Below are the code and all the weights of a small trained network. Each question names an input and a class and asks about switching units off, where a switched-off unit gives its printed mean instead of its output.

import numpy as np


def w(rows, s, z=0):
    codes = np.array(rows[::2]) - 128.0
    scale = np.full(codes.shape[1], s)
    scale[-1] = z or s
    return codes * scale


def f(y):
    return np.maximum(y, 0)


def log_softmax(a):
    a = a - a.max(-1, keepdims=True)
    return a - np.log(np.exp(a).sum(-1, keepdims=True))


def net(x, mask):
    res = np.array(x, float).reshape(1, 8) / 4 @ E
    y = f(res @ A[0][:, :-1].T + A[0][:, -1])
    res = res + np.where(mask, y, B[0][:, -1]) @ B[0][:, :-1]
    return log_softmax(res[-1] @ U[:, :-1].T + U[:, -1])


A, B = {}, {}
E = w([
[35,121,199,85,4,109,141,127,71,176,212],'x0',
[127,128,135,148,112,150,112,127,130,119,119],'x1',
[120,131,151,141,131,125,139,112,129,124,117],'x2',
[127,133,126,109,144,104,154,103,128,134,137],'x3',
[124,141,148,175,119,135,130,118,101,97,125],'x4',
[142,149,214,14,69,56,48,157,130,38,70],'x5',
[127,173,214,188,195,142,101,166,207,113,247],'x6',
[135,129,92,104,117,143,120,107,130,123,151],'x7',
],0.013)
A[0] = w([
[201,193,141,136,215,123,64,105,251,49,161,156],'N1',
[211,98,61,133,152,116,125,104,81,122,5,210],'N2',
[154,33,92,238,101,153,197,111,127,254,156,255],'N3',
[115,188,190,143,77,102,91,141,149,182,251,70],'N4',
[71,19,124,125,51,101,114,79,55,200,90,153],'N5',
[105,145,92,211,215,175,114,108,181,197,153,171],'N6',
],0.0094,0.0077)
B[0] = w([
[126,88,134,186,139,84,98,148,160,184,28,240],'N1',
[67,190,149,103,85,224,162,103,218,157,102,234],'N2',
[160,120,104,102,158,153,184,102,80,164,253,254],'N3',
[156,187,213,99,83,159,168,131,185,141,156,194],'N4',
[43,135,90,138,64,106,52,149,52,190,137,224],'N5',
[191,52,120,128,196,189,158,67,125,87,202,225],'N6',
],0.014,0.023)
U = w([
[131,200,121,103,131,243,215,129,158,170,138,183],'0',
[104,228,172,63,62,139,118,161,218,87,36,253],'1',
[185,30,81,204,220,126,123,121,148,80,115,115],'2',
[170,102,133,205,167,33,49,200,136,154,5,13],'3',
[104,103,32,146,104,108,123,137,2,178,157,90],'4',
[78,122,110,27,48,36,21,161,29,71,48,58],'5',
],0.0087,0.0023)

Each question gives the input, the list of numbers given to net, and the class t.
The units are the neurons (one row each of A and B). Each row of codes is followed by its name. A weight is (code - 128) times the scale printed after its matrix; where a second scale follows, it is the last column's (A, B and U).
mask holds one flag per neuron, in row order. A switched-off neuron (its flag False) gives its mean, the last column of its row in B, instead of its output. The means were averaged over made-up inputs and are rounded, as every weight is.
A unit's drop is (log p(t) with every unit on - log p(t) with that unit switched off) / (log p(t) with every unit on - log p(t) with every unit switched off).
The circuit of an input: a set's keep is (log p(t) with only the set's units on - log p(t) with every unit switched off) / (log p(t) with every unit on - log p(t) with every unit switched off). Starting from all 6 units, units are removed one at a time, each time the one whose removal leaves the highest keep (on an exact tie, the one counted first), for as long as the keep stays at least 0.8.
circuit, biggest first: the units of the circuit, biggest drop first
most important unit: the unit with the biggest drop
k most important neurons: the k neurons with the biggest drops, biggest first
drop when u is switched off: that unit's drop, to one decimal
input [-5,-4,5,6,4,-3,1,-8], class 2: 2 most important neurons	N6; N4
input [5,-4,1,-8,-7,4,-2,-4], class 5: most important unit	N3
input [2,8,2,7,0,1,-8,8], class 5: 3 most important neurons	N5; N3; N6
input [7,3,5,-4,2,-8,0,1], class 4: 2 most important neurons	N2; N5
input [-1,-5,-7,8,6,-7,1,6], class 2: 2 most important neurons	N2; N6
input [-8,6,-1,-8,-6,2,-6,-8], class 1: 2 most important neurons	N3; N2
input [-5,7,0,-8,0,1,-7,1], class 1: 2 most important neurons	N3; N6
input [8,-3,5,6,5,8,4,1], class 1: 2 most important neurons	N4; N3
input [-3,0,-6,-1,1,6,-7,-5], class 1: 2 most important neurons	N2; N3
input [-2,0,6,0,7,-5,1,5], class 2: 2 most important neurons	N6; N2
input [0,5,-3,-1,1,6,8,8], class 3: 2 most important neurons	N1; N2
input [-6,5,0,1,4,-4,1,-6], class 2: 3 most important neurons	N6; N4; N1
input [-4,-4,1,0,0,1,6,-3], class 3: 2 most important neurons	N1; N3
input [2,2,8,-5,-2,0,-5,5], class 4: circuit, biggest first	N5
input [-4,5,-7,-6,1,7,1,5], class 3: drop when N4 is switched off	0.2
input [-6,-8,-7,3,-5,3,3,7], class 3: drop when N1 is switched off	0.3
input [-5,6,4,0,4,-7,1,-8], class 2: drop when N6 is switched off	1.3
